[  1 -30  24  19  42  36  22   6   2  14  -6 -45  -4  -6 -31  24 -48 -36
 -10  40   6  12 -40  92  43  83  24  -1  10  16 -58 -26  -7] -> 8
[-46   6  22  11 -26   1 -31  -9 -15  -5  -5  15 -32   3 -11 -26   0 -23
   5  18  10  -3 -68   5 -50  80  -5  20   0   2 -34  95  -8] -> 2
[-40  18  -7 -52  54  67 -48  23  17   4  20 -23  23  24 -26  -9  -5   3
  22 -11   3   4  77  36  72 -35 -45  25  20  50   9 -22   3] -> 7
[ 12 -19   6 -25  21  14 -65  -5 -18  15  11  36  -3  -5   8 -12  -4  -8
 -19   4  12   6  -9  -2 -38  56   3  12  30 -20 -35  62  21] -> 1
[-23 -11  10 -20  23  11 -41  -3 -18  16   6  16 -11   8   6 -19  -7  10
  -9   6  -5 -10  -5  15 -24  35 -13  -7  -1  -6 -32  48  25] -> 12
[ -4  -1  14   7 -25  -1 -24  -3 -41   6 -31  34 -18  -1 -27 -26   4 -17
 -10  21  10  21 -29  -2 -64  55  -5   6  25  12 -50  86  17] -> 3
[ 54 -40 -10 -14 107  35   2   7  28   5  -1 -24  37 -17   7  15 -42 -18
  -9  10  19 -46  38  65  -2  29  34 -21  39 -32 -42 -53  18] -> 9
[-53  22  15 -26  41  62 -43  28 -11  21  20 -12  -1  39 -30   0 -29  -3
  36  -1  10  -7  18  27  95  -4 -23  11   2  55  -8 -12 -10] -> 5
[-23  -2   6 -19   1  26 -35  10 -17   9   7  10 -13  13 -12 -14 -13 -12
  -7  14   1  -5  -9   6 -25  56  -3  -6   4  18 -28  63 -13] -> 7
[ 25 -32  22   6  65   5  -3  15  11   6   2 -34  -3   3   4  16 -46 -28
 -13  13   8 -33 -24  80  12  53  22 -11  38   5 -47 -26  10] -> 6
[ 33  -4 -20  22  37  46  41  -5  -8 -31  15   8 -10  -9 -51   2 -41 -21
 -46  57   4 -32 -40   9 -15  -2  38 -19  77 -30  34  61 -69] -> 7
[ 33 -23   8   0  65  25   3   9  -3  27   4 -20  12   2 -16  12 -51 -33
  12  24  17 -27  -9  78  27  59  37 -31  12   3 -32 -22   0] -> 5
[-38  -5  24   9 -26  -6 -57   4 -22   6   5  33 -28   3 -11 -17 -10 -22
  -6   0   7  19 -60  -2 -52  73  -3  20   9   6 -44  91  -5] -> 1
[ 17  43 -17  -4  44  31   2  28  55 -22   2  10 -12 -14  10 -32   7   9
  15 -36 -11 -44  20 -26  -5 -98   6 -15  22 -26  38 -46  11] -> 0
[ 44 -13 -11  26  50  38  32 -16  -7 -38  17  19   2 -24 -46   9 -45 -19
 -62  59  12 -19 -38  21 -18  -5  41 -28  68 -67  41  61 -57] -> 10
[ 35  24 -23 -29  82   6  -1  21  74 -33   7  19 -15 -15  30 -35  21 -12
  -6 -39   9 -29  19   0  -5 -95  -8 -10  25 -46  28 -41  21] -> 11
[ -5   1  -9  26  45  31  25  -2  -6 -30  12  18 -33   7 -34   0 -54 -37
 -54  48  10 -45 -70 -14 -19   8  40 -21  53 -44  14  36 -85] -> 11
[ 12 -29  16  11  49  19   5   0  18  13  -6 -50  -7  -6  -1  -6 -50 -44
  12  26  18 -45 -39  82   6  83  27  -8   2   6 -33 -23  -9] -> 2
[ 31 -34  25  -1  72  36  -5  15  11  14   0 -42  19  -9 -19  18 -53 -29
 -18  40  18   4 -23 114  45  59  19 -18   6   4 -22 -13 -11] -> 10
[-54   9  19 -34  59  81 -43  20  -5  -2   1 -33   3  32 -19  -2 -18   6
  13  27   7  -6  21   2 103   2 -20  23  25  19 -14 -10 -37] -> 2
[-51  16   9 -39  57  48 -57  25  16   0  23 -13   7  31 -14  -4 -18 -11
  14  -7  11   4  17  21  51 -12 -43  31  -1  43 -15 -27  -7] -> 11
[ 19 -10 -21  36  46  61  45 -21  -7 -36   6   9  -8 -18 -45  12 -38 -17
 -55  56   2 -17 -37  17  -2   6  41 -10  70 -53   9  45 -43] -> 8
[-29   7  14 -24  40  72 -38  31 -29   3 -23  -7   6  31 -26 -10 -30   3
  12  13  10   2  19   0  78 -12 -23  12  29  39 -30  -7  -9] -> 3
[ 33  40 -19  14  29   3   9  20  40 -24 -25  -3 -16 -11  11 -57   7 -11
  14 -41  18 -27   7 -14 -15 -88 -10 -11  10   6  32 -16  25] -> 3
[ 53 -21 -15  15  65  53  17  -6  -5 -24  16  18 -10 -21 -31   6 -36 -19
 -59  48   9 -22 -36  17 -25 -11  42  -9  94 -66  28  55 -53] -> 1
[-53   7  28 -23  47  69 -45  24 -24  -2   8 -26  11  38 -35   5 -24  11
  18  17  -5   9   0  -2  74  -2 -30  10  24  30 -24   4 -30] -> 12
[ 12 -26  27  11  41  15   1  11  -6  12   4 -41 -12   0 -17  12 -59 -30
  -9  31   1 -30 -40  74  -1  77  23 -20  16  13 -55 -14  -9] -> 4
[ 34  35 -17 -11  59  21  -7  18  44  -9   8   4  -7 -11   6 -27  27 -19
  15 -31  13 -14  25  17  24 -83  -6 -19  26 -10  40  -3  14] -> 5
[ 47 -28   5  -7  92   9 -11  11  26  -2   1 -25  17  -8  14  11 -32 -14
 -15   4  10 -30  10  79   9  21  21  -9  50 -12 -34 -31  34] -> 6
[-43  10  15 -29  50  48 -51  25  10 -10  13 -22   5  30 -15   3  -1   9
   8 -16   1  -2  38  28  76 -38 -42  34  45  44 -11 -19   9] -> 6
[ 15   3 -15  19  40  50  15  -3 -16 -31   3  36   5  -9 -54  14 -34 -18
 -47  50  -8 -34 -29 -23 -35   1  45 -19  77 -64  16  39 -62] -> 0
[-43  16   7 -31  36  49 -47  14   4  -6  13 -25  11  19 -31   7  -1  10
  13  -2  -6  12  48  38  40 -26 -44  29  17  41  -8 -10   6] -> 4
[ 37 -12  -8  27  65  34  23  -3  -5 -44  21   8 -20 -10 -31  18 -39 -26
 -62  41   7 -41 -31  23 -16 -18  28 -14 106 -55  25  55 -44] -> 6
[-34  -9   9  -1  17  22 -34   4 -14   5   5  23 -16   5  -2  -9 -16 -13
 -18   8   8 -25 -13   3 -38  53  -2   1  20  -8 -48  61  -1] -> 9
[ 39  -1 -12  16  60  59  25   3  -5 -19  28  22  -9 -25 -48  15 -45 -18
 -50  53  -7 -39  -8   9 -14 -28  34 -21  89 -66  33  21 -42] -> 0
[-56  23   8 -27  51  60 -43  21  19  -1  14 -36   5  21  -8 -14 -12   7
  21   4   9   0  10   1  84 -19 -30  29   7  39  -2 -12 -22] -> 2
[-63  23  20 -18  27  45 -48  23   5  -3  19 -14  21  24 -31  -6 -28   4
  15  -1   7  26  -9  -3  80  -7 -24  16   8  50 -11  -2 -27] -> 10
[-46  10   2 -20  52  63 -41  21  12  -5  15 -18  20  17 -33   2  -9  -3
  11 -10  14  -5  37  15  47 -25 -37  31  35  35 -18 -10 -11] -> 9
[-58  20  12 -33  57  69 -47  27  10  11  18 -35  -1  21  -5  -7 -22   7
  19   9   9   4   2   3  98 -11 -26  26  13  43  -6 -11 -24] -> 2
[ 18  39  -9   2  51  27   0  33  40  -9 -22 -15 -37  -3  17 -59  -8 -20
  10 -39  18 -46  17   5  35 -95 -15 -19  22  10  28 -37  19] -> 3
[-59  23  15 -18  44  34 -59  33  12  -8  22 -24   6  30 -11  11 -11   2
   8 -20   0  18  17   0  64 -30 -36  28  33  55 -14  -6 -12] -> 6
[-16 -11  17 -13  16  19 -54   0 -22  12   7  16 -16   4  -1 -21  -9  -5
   0   4   1 -12 -26  27 -38  49 -21  -3   7   2 -36  69  28] -> 12
[-34  12   5 -39  61  54 -41  15   4   2  24 -21  22  23 -20  -4 -11  24
  17  -3  -5   4  41   4  61 -43 -40  14  18  30  -1 -23   3] -> 12
[ 26 -34  13  -9  66  10   4  11   8  15   3 -20   1   2  -4   8 -47 -33
 -19  30  15 -16 -47  63   5  68  26 -12   6  -3 -52 -32 -10] -> 11
[ 23  29 -20 -31  80  28   7  20  75 -25 -11  -1 -25 -17  45 -42  34   0
   0 -25   6 -40  10   5  32 -91   0  -9  28 -43  42 -24  12] -> 2
[ 29 -25  23  15  64   8 -15  20  20  -5 -10 -50   7   0 -14  21 -28 -36
 -12  11  16  -7 -21  98   8  47   9   2  31  18 -38  -6  -1] -> 6
[ -5  50 -12   3  56  15 -14  25  51  -2  15  -9 -27   6  23 -44 -12 -25
  33 -51  16 -55  23  20  37 -77  -6 -27 -11   6  43 -30  18] -> 5
[ 19 -32  27  11  51   2  -2  14   7   4  -1 -36  -9   3  -5  11 -44 -36
  -3   9   9 -35 -25  86   9  57  20  -7  42  10 -49 -26  12] -> 6
[ 15 -12 -24  34  26  51  40 -34 -23 -42  -8  23   4  -8 -56  16 -27 -23
 -55  55   6 -15 -42 -14 -34  38  51  -9  68 -60   0  54 -55] -> 8
[-49  13  20 -27  41  70 -50  25 -23 -11   5 -19   1  34 -30   9 -16  15
  -2  18  -8   5  16  -4  74  -8 -26  13  28  24 -27   6 -29] -> 4
[-21   4   5 -10   4  10 -44  -6 -28  25   5  24  -6  14  -8 -10   1 -16
   1   9  10   5   1  15 -26  57   2 -10 -11   9 -28  71  11] -> 5
[ 36  21  -6 -21  72  18   2  18  50 -23   4   2 -11 -17  15 -33  23   0
  11 -30  -5 -23   9   7   5 -93 -14 -17  48 -33  28 -17  25] -> 12
[-49  21  24 -29  32  81 -56  32 -16   4  10  -4  14  23 -48  13 -13  -1
  20  11 -12  13  32 -14  70 -16 -25  20  45  24 -18 -21 -25] -> 0
[-44   9  32 -29  36  62 -46  25 -14  -8  10  -6  15  29 -36   6 -23   2
   1  23   5  23  -8  -8  91   8 -17   8  25  26 -16   8 -40] -> 10
[-33   1  17   6 -24 -20 -39  -7 -22  -3   2  39 -29  10 -19 -14   0 -23
 -18  18  10  12 -60 -16 -69  71  -7  15  -4   5 -42  81 -13] -> 11
[ 72 -32  -8  -5  75  15   1  12  15  10 -22 -15  26 -23  -2  -8 -45 -26
   0   8  20 -23  19  76 -14  27  21 -20  25   1 -37 -37  40] -> 3
[ 24 -39   9   1  75  33   8  10  12  15  -1 -32  13  -5  -8  13 -52 -31
  -9  21  18 -45  -2  73  -2  63  28 -14  29  -7 -53 -35  -3] -> 9
[-47   6  15 -35  47  65 -64  34  -3   0   9  -8  12  31 -18   0 -15   6
   6  -3   3  19   0 -18  73  -4 -17  27  28  26 -25  -2 -35] -> 1
[ 52  -9 -30  -1  75  66  30   0   2 -32  17   6   6 -13 -40   4 -41 -19
 -45  47   7 -38  -6  18 -13 -15  38 -27  88 -46  34  43 -55] -> 7
[-13   1 -21  31  39  53  48 -12   1 -34   2  13 -22  -5 -40   7 -47 -22
 -47  37   0 -31 -42   1  -2   9  46 -15  53 -48   9  21 -53] -> 8
[ 22 -31  16 -10  93  42  -6  14  28  17 -17 -58   2  -7   2   7 -40 -36
  -5  38  20 -30 -14 112  56  58  19  -6  12  -2 -23 -31 -10] -> 2
[-48   2  32 -24  39  70 -65  29 -21   5   9 -15   3  36 -25   4 -23   0
   8  14   3  21  -7  -9  91   9 -20  29  37  32 -32   6 -39] -> 1
[ 47 -16 -15  22  78  41  18  -5   3 -44  13   4  -7 -12 -23  16 -29 -20
 -63  37   7 -44 -12  40  -9 -32  25 -12 103 -59  27  46 -31] -> 6
[ 25  36 -16  -9  60  17  -5  23  45  -9   4   7 -14  -6  11 -31  15 -21
  15 -37  13 -28  14  15  35 -77   2 -26  20 -16  35 -12  12] -> 5
[-18   0   9  -8  18 -11 -64   4   2  -7   5  26 -20   5  27 -12  -5 -11
  -3 -28  10 -23   4  38 -46  33 -22  13   8  -2 -25  56  58] -> 6
[-36  14  14  10 -33 -13 -31 -12 -37  15   5  38 -12  18 -22 -12   3 -22
   6  13   7  14 -49  -8 -53  80   6  -2 -11  15 -39  98  -3] -> 5
[-47   5  15 -32  51  58 -57  25  -4  -7   9  -9   7  35 -25   1 -17  -6
   3  12   7   9  13  -4  67  -5 -29  21  17  25 -30 -11 -31] -> 11
[-22  19   4 -24  40  55 -42  29 -10  10 -11 -16  18  19 -28 -14 -13   5
  10   2  12  26  27  -7  68 -33 -33  20  27  62 -19 -10  -5] -> 3
[ 55 -28  -1  13  53  15   5   7  -5  11 -34 -25  22 -12 -14 -11 -47 -33
   2  16  22 -19  -9  59  -5  43  29 -20  28   9 -46 -25  17] -> 3
[-53   9   7 -26  56  69 -43  24   7   3  14 -19  11  24 -27   2 -18  -3
  11  -7  14 -16  39  20  67 -20 -38  30  29  35 -17 -19 -10] -> 9
[-25  -2   1  -2  -1  19 -39 -19  -3   2  -2  22 -13  -5   7 -21   4  -7
  -1  -7   5   1   6  34 -40  59 -15  16 -16  -2 -42  49  59] -> 8
[-66  26   6 -10  21  62 -33   9   5  -9  14 -23  20  23 -33   4  -6  10
  16   3  -6  43  18 -15  65  -7 -26  33   6  55 -29  -8 -11] -> 8
[ 45  -9 -11  28  65  37  20 -12  -7 -50  10   7 -10  -9 -30  17 -29 -23
 -57  38   8 -39 -14  24 -25 -25  30 -13 103 -65  31  56 -38] -> 6
[-71   9  21 -10  41  65 -36  32 -10 -13   8  -7   3  32 -29   8 -37  -5
  15   0   7 -15   3 -12  66   3 -19  17  32  20 -37  -1 -35] -> 9
[ 20 -18  16   5  49  25  -8  17  13  23   7 -23  10 -16 -21   4 -53 -37
  15   8   0 -34  -4  75   0  48  22 -15  23  -1 -40 -54  19] -> 0
